Below is a small trained network, with its code and all its weights. Each question gives an input and a class and asks what happens when units are switched off, that is, made to give their printed mean instead of their output.

import numpy as np


def w(rows, s, z=0):
    codes = np.array(rows[::2]) - 128.0
    scale = np.full(codes.shape[1], s)
    scale[-1] = z or s
    return codes * scale


def f(y):
    return np.maximum(y, 0)


def log_softmax(a):
    a = a - a.max(-1, keepdims=True)
    return a - np.log(np.exp(a).sum(-1, keepdims=True))


def net(x, mask):
    res = np.array(x, float).reshape(1, 7) / 4 @ E
    y = f(res @ A[0][:, :-1].T + A[0][:, -1])
    res = res + np.where(mask, y, B[0][:, -1]) @ B[0][:, :-1]
    return log_softmax(res[-1] @ U[:, :-1].T + U[:, -1])


A, B = {}, {}
E = w([
[153,102,66,153,196,82,253,157,88],'x0',
[63,121,169,163,221,146,92,103,112],'x1',
[211,63,178,211,159,89,80,129,123],'x2',
[203,55,92,92,81,215,74,211,82],'x3',
[129,67,51,100,196,149,129,168,224],'x4',
[136,95,97,155,89,107,152,154,217],'x5',
[192,195,122,122,178,220,154,132,179],'x6',
],0.0081)
A[0] = w([
[106,115,119,102,81,168,67,192,137,251],'n0',
[216,61,122,180,133,137,75,204,112,171],'n1',
[79,170,202,196,104,65,132,82,61,213],'n2',
[150,115,73,173,176,118,227,129,174,141],'n3',
[174,112,121,125,89,116,140,151,83,172],'n4',
[73,186,104,66,87,121,197,157,108,231],'n5',
[93,172,222,252,109,122,129,75,115,92],'n6',
[150,151,200,219,155,97,80,64,165,145],'n7',
[179,171,125,21,47,174,112,128,128,181],'n8',
[120,186,106,38,109,202,150,105,188,190],'n9',
[80,149,114,121,248,157,177,146,104,168],'n10',
[120,72,30,118,175,102,158,168,190,226],'n11',
[196,87,116,128,107,189,68,197,108,150],'n12',
[203,86,116,168,109,114,74,138,84,204],'n13',
[103,137,159,156,227,162,111,92,109,142],'n14',
[149,136,224,210,155,59,65,57,134,147],'n15',
[50,124,136,105,159,189,87,100,166,252],'n16',
[68,110,126,107,56,17,164,136,46,184],'n17',
[135,165,212,206,167,149,126,46,120,154],'n18',
[198,100,35,122,133,123,219,190,192,119],'n19',
[73,57,110,83,128,135,54,127,200,151],'n20',
[107,118,156,187,224,137,180,100,148,203],'n21',
[236,77,128,145,96,183,109,209,88,131],'n22',
[122,254,133,60,58,154,127,135,108,140],'n23',
[166,144,81,157,103,65,212,147,142,234],'n24',
[86,143,175,145,180,104,121,73,72,224],'n25',
[168,131,40,109,133,133,213,188,204,144],'n26',
],0.0073,0.0029)
B[0] = w([
[127,89,147,78,59,129,49,152,89,231],'n0',
[201,44,165,100,161,39,97,190,132,230],'n1',
[60,138,190,191,150,112,252,92,56,254],'n2',
[130,176,45,205,181,106,230,145,194,208],'n3',
[176,81,113,152,135,126,109,105,117,180],'n4',
[147,143,53,125,62,181,147,85,75,216],'n5',
[103,170,203,196,154,119,174,153,73,224],'n6',
[95,186,233,159,157,61,151,176,183,215],'n7',
[225,135,185,69,76,236,80,100,121,223],'n8',
[154,249,114,94,55,209,81,117,170,219],'n9',
[118,144,28,63,221,149,117,101,142,218],'n10',
[107,125,45,169,69,107,126,186,205,235],'n11',
[200,48,165,81,160,125,24,217,79,234],'n12',
[210,10,205,135,166,83,114,131,116,210],'n13',
[72,209,86,22,254,98,80,153,112,204],'n14',
[121,141,246,171,179,32,178,133,163,233],'n15',
[32,201,116,56,101,140,71,177,144,223],'n16',
[89,40,80,143,67,110,169,6,55,238],'n17',
[140,208,198,153,207,137,173,179,105,222],'n18',
[217,116,61,223,75,148,177,191,200,232],'n19',
[55,118,112,107,39,53,33,182,135,215],'n20',
[104,211,67,84,243,95,177,174,181,219],'n21',
[233,30,143,143,209,167,65,193,100,235],'n22',
[180,200,163,119,85,239,133,88,69,217],'n23',
[164,81,82,215,120,94,203,90,143,212],'n24',
[52,145,150,127,220,89,183,85,94,224],'n25',
[200,133,72,223,73,156,126,132,205,227],'n26',
],0.0057,0.0085)
U = w([
[95,173,223,175,165,92,166,135,121,6],'0',
[207,27,158,103,143,125,67,196,106,174],'1',
[169,194,126,64,60,220,95,95,132,223],'2',
[90,84,100,141,93,120,170,2,26,105],'3',
[86,171,70,33,217,116,129,133,143,80],'4',
[139,62,173,130,110,54,134,61,190,188],'5',
[167,128,43,201,108,123,171,157,242,44],'6',
[18,124,108,71,44,84,48,195,163,254],'7',
],0.0081,0.00092)

Each question gives the input, the list of numbers given to net, and the class t.
The units are the neurons (one row each of A and B). Each row of codes is followed by its name. A weight is (code - 128) times the scale printed after its matrix; where a second scale follows, it is the last column's (A, B and U).
mask holds one flag per neuron, in row order. A switched-off neuron (its flag False) gives its mean, the last column of its row in B, instead of its output. The means were averaged over made-up inputs and are rounded, as every weight is.
A unit's drop is (log p(t) with every unit on - log p(t) with that unit switched off) / (log p(t) with every unit on - log p(t) with every unit switched off).
The circuit of an input: a set's keep is (log p(t) with only the set's units on - log p(t) with every unit switched off) / (log p(t) with every unit on - log p(t) with every unit switched off). Starting from the 12 units with the biggest drops (on a tie, the unit counted first), units are removed one at a time, each time the one whose removal leaves the highest keep (on an exact tie, the one counted first), for as long as the keep stays at least 0.8.
units of the circuit, in order: the units of the circuit, biggest drop first
top k neurons: the k neurons with the biggest drops, biggest first
drop when u is switched off: that unit's drop, to one decimal
input [-1,8,-6,6,1,-3,6], class 2: top neuron : n9
input [3,4,2,4,-2,-8,-5], class 3: units of the circuit, in order : n17; n2
input [-7,7,0,-5,8,4,7], class 4: top 2 neurons : n21; n14
input [-1,4,-7,-3,0,-5,-5], class 3: units of the circuit, in order : n17; n5
input [4,7,0,2,5,0,1], class 4: top 2 neurons : n14; n10
input [8,6,-7,-4,-1,7,-7], class 6: top 2 neurons : n3; n11
input [-8,-1,-4,0,-4,1,-4], class 2: top 2 neurons : n23; n8
input [-7,-3,-5,2,6,-8,-3], class 2: top 2 neurons : n8; n23
input [-2,-8,-6,-5,3,2,6], class 2: top 4 neurons : n9; n23; n8; n5
input [-5,-7,5,-1,-3,3,-6], class 5: top 2 neurons : n17; n15
input [-5,-7,-7,-4,2,-7,-8], class 3: top 2 neurons : n17; n2
input [-4,-1,-6,-8,-5,-4,-4], class 3: top 2 neurons : n17; n5
input [7,-7,-6,-2,-8,6,-3], class 3: drop when n17 is switched off : 0.9
input [1,1,-5,7,5,-6,6], class 2: units of the circuit, in order : n9
input [0,3,-3,6,-6,5,-7], class 3: drop when n17 is switched off : 0.9
input [-5,5,-7,-4,-2,8,3], class 2: drop when n9 is switched off : 0.2
